Below are the code and all the weights of a small trained network. Each question names an input and a target symbol and asks about switching units off, where a switched-off unit gives its printed mean instead of its output.

import numpy as np


def w(rows, s, z=0):
    codes = np.array(rows[::2]) - 128.0
    scale = np.full(codes.shape[1], s)
    scale[-1] = z or s
    return codes * scale


def norm(h):
    return h / np.sqrt((h * h).mean(-1, keepdims=True) + 1e-5)


def f(y):
    return y / 2 * (1 + np.tanh(0.7978845608 * (y + 0.044715 * y**3)))


def softmax(a):
    e = np.exp(a - a.max(-1, keepdims=True))
    return e / e.sum(-1, keepdims=True)


def log_softmax(a):
    a = a - a.max(-1, keepdims=True)
    return a - np.log(np.exp(a).sum(-1, keepdims=True))


def net(x, mask):
    ids = ['Ωαβεζημφψ'.index(c) for c in x.split()]
    T = len(ids)
    res = E[ids] + P[:T]
    u = 0
    for l in range(2):
        q, k, v = (norm(res) @ M[l].T for M in (Q, K, V))
        z = softmax(np.where(np.tri(T) > 0, q @ k.T / 3**0.5, -1e9)) @ v
        res = res + np.where(mask[u], z, O[l][:, -1]) @ O[l][:, :-1]
        u += 1
        y = f(norm(res) @ A[l][:, :-1].T + A[l][:, -1])
        res = res + np.where(mask[u : u + 8], y, B[l][:, -1]) @ B[l][:, :-1]
        u += 8
    return log_softmax(norm(res)[-1] @ U[:, :-1].T + U[:, -1])


Q, K, V, O, A, B = {}, {}, {}, {}, {}, {}
E = w([
[118,85,83,130],'Ω',
[160,69,187,119],'α',
[140,99,53,123],'β',
[128,213,192,35],'ε',
[85,250,69,62],'ζ',
[190,66,142,70],'η',
[184,44,77,131],'μ',
[84,104,153,96],'φ',
[103,112,168,184],'ψ',
],0.016)
P = w([
[157,140,93,104],'0',
[65,1,144,150],'1',
[67,50,147,181],'2',
[61,100,143,171],'3',
[75,83,136,156],'4',
[81,108,129,165],'5',
[66,91,109,151],'6',
[86,95,120,144],'7',
[93,80,132,150],'8',
[95,85,129,141],'9',
],0.0039)
Q[0] = w([
[131,95,1,38],'L0H1',
[7,190,188,66],'L0H1',
[104,102,147,98],'L0H1',
],0.0059)
K[0] = w([
[19,120,156,11],'L0H1',
[80,72,231,254],'L0H1',
[103,162,228,78],'L0H1',
],0.0033)
V[0] = w([
[169,162,160,224],'L0H1',
[254,191,68,159],'L0H1',
[107,137,122,180],'L0H1',
],0.0086)
O[0] = w([
[149,142,125,219,3],'L0H1',
[219,216,76,123,11],'L0H1',
[72,117,1,133,93],'L0H1',
],0.0074,0.0048)
A[0] = w([
[54,129,121,55,142],'L0N1',
[93,125,146,249,49],'L0N2',
[109,117,220,168,113],'L0N3',
[148,90,135,160,4],'L0N4',
[123,105,40,143,69],'L0N5',
[173,124,116,100,95],'L0N6',
[97,142,88,174,26],'L0N7',
[115,191,75,114,77],'L0N8',
],0.012,0.0025)
B[0] = w([
[71,48,192,183,254],'L0N1',
[163,47,3,41,136],'L0N2',
[103,61,67,164,167],'L0N3',
[133,85,134,178,127],'L0N4',
[79,182,128,164,141],'L0N5',
[175,109,189,93,134],'L0N6',
[134,120,135,81,121],'L0N7',
[143,71,85,126,167],'L0N8',
],0.0073,0.0082)
Q[1] = w([
[94,215,61,118],'L1H1',
[203,255,133,216],'L1H1',
[118,75,96,41],'L1H1',
],0.0078)
K[1] = w([
[143,77,201,70],'L1H1',
[1,47,192,211],'L1H1',
[230,172,151,142],'L1H1',
],0.0081)
V[1] = w([
[227,58,172,207],'L1H1',
[170,79,1,146],'L1H1',
[222,147,180,47],'L1H1',
],0.0054)
O[1] = w([
[198,88,160,209,4],'L1H1',
[154,137,29,173,145],'L1H1',
[156,254,180,123,187],'L1H1',
],0.01,0.0027)
A[1] = w([
[130,198,173,73,216],'L1N1',
[32,208,154,253,197],'L1N2',
[221,180,90,191,255],'L1N3',
[196,57,161,80,147],'L1N4',
[62,2,85,92,213],'L1N5',
[29,143,143,190,104],'L1N6',
[79,92,124,131,105],'L1N7',
[171,67,116,188,86],'L1N8',
],0.0085,0.0048)
B[1] = w([
[195,120,129,106,161],'L1N1',
[254,95,73,73,169],'L1N2',
[91,207,83,203,129],'L1N3',
[197,157,102,165,158],'L1N4',
[214,151,119,88,253],'L1N5',
[161,99,121,71,163],'L1N6',
[191,71,115,105,154],'L1N7',
[120,126,147,168,131],'L1N8',
],0.0088,0.012)
U = w([
[111,70,116,151,4],'Ω',
[139,67,197,231,154],'α',
[124,159,54,172,113],'β',
[70,166,255,131,132],'ε',
[79,181,90,30,185],'ζ',
[232,207,230,141,122],'η',
[159,182,109,230,164],'μ',
[48,6,222,133,166],'φ',
[116,40,37,196,100],'ψ',
],0.0087,0.0042)

Each question gives the input, a string of symbols that net reads in full, and the target symbol t.
The units are the heads (3 rows each of Q, K, V and O) and the neurons (one row each of A and B). Each row of codes is followed by its name. A weight is (code - 128) times the scale printed after its matrix; where a second scale follows, it is the last column's (O, A, B and U).
mask holds one flag per unit, layer by layer, with each layer's heads first. A switched-off unit (its flag False) gives its mean, the last column of its rows in O or B, instead of its output. The means were averaged over made-up inputs and are rounded, as every weight is.
A unit's drop is (log p(t) with every unit on - log p(t) with that unit switched off) / (log p(t) with every unit on - log p(t) with every unit switched off).
The circuit of an input: a set's keep is (log p(t) with only the set's units on - log p(t) with every unit switched off) / (log p(t) with every unit on - log p(t) with every unit switched off). Starting from the 12 units with the biggest drops (on a tie, the unit counted first), units are removed one at a time, each time the one whose removal leaves the highest keep (on an exact tie, the one counted first), for as long as the keep stays at least 0.8.
units of the circuit, in order: the units of the circuit, biggest drop first
unit that matters most: the unit with the biggest drop
top k neurons: the k neurons with the biggest drops, biggest first
k most important neurons of layer l: the k neurons of layer l with the biggest drops, biggest first
drop when u is switched off: that unit's drop, to one decimal
input ψ α ζ, target ψ: units of the circuit, in order -> L1H1, L0H1
input ζ ζ η β ζ ζ η ζ φ Ω, target ζ: units of the circuit, in order -> L0H1, L1H1
input ζ α φ ψ ζ φ η β β, target ζ: units of the circuit, in order -> L0H1, L1H1, L0N3
input ζ ε φ φ ζ ζ β ζ ζ β, target ζ: units of the circuit, in order -> L1H1, L0H1, L0N3
input ζ ζ η φ φ φ Ω ε μ, target ζ: units of the circuit, in order -> L0H1, L1H1, L0N1
input φ φ ζ, target φ: units of the circuit, in order -> L0H1, L0N1
input ζ ζ ε ε η ζ α μ, target η: unit that matters most -> L0N3
input φ μ β φ β, target φ: units of the circuit, in order -> L0H1, L1N2
input ψ ζ φ, target ψ: units of the circuit, in order -> L1H1, L0H1, L0N2
input η Ω μ α η Ω, target η: units of the circuit, in order -> L1H1, L0H1, L0N3
input η ζ Ω β, target η: units of the circuit, in order -> L1H1, L0H1, L0N1
input μ ζ β, target μ: top 2 neurons -> L0N1, L1N3
input η η β ζ, target η: units of the circuit, in order -> L1H1, L0H1
input η ζ ζ ζ, target η: units of the circuit, in order -> L1H1, L0H1, L1N1
input η Ω η ζ ζ η α, target η: 2 most important neurons of layer 0 -> L0N1, L0N8
input ζ α φ μ ζ ζ ζ η ζ ψ, target ψ: 2 most important neurons of layer 0 -> L0N3, L0N2
input ψ ζ ψ, target ψ: top neuron -> L0N2
input β ψ α, target ψ: 2 most important neurons of layer 0 -> L0N3, L0N5
input η η μ ζ β ζ η, target η: drop when L0N1 is switched off -> 0.3
input η ζ ζ β α, target η: drop when L1N5 is switched off -> -0.1
input η ζ Ω Ω ζ μ, target μ: most important neuron of layer 0 -> L0N1
input ψ ζ β ψ ζ η α ψ α, target ψ: drop when L1H1 is switched off -> 0.6
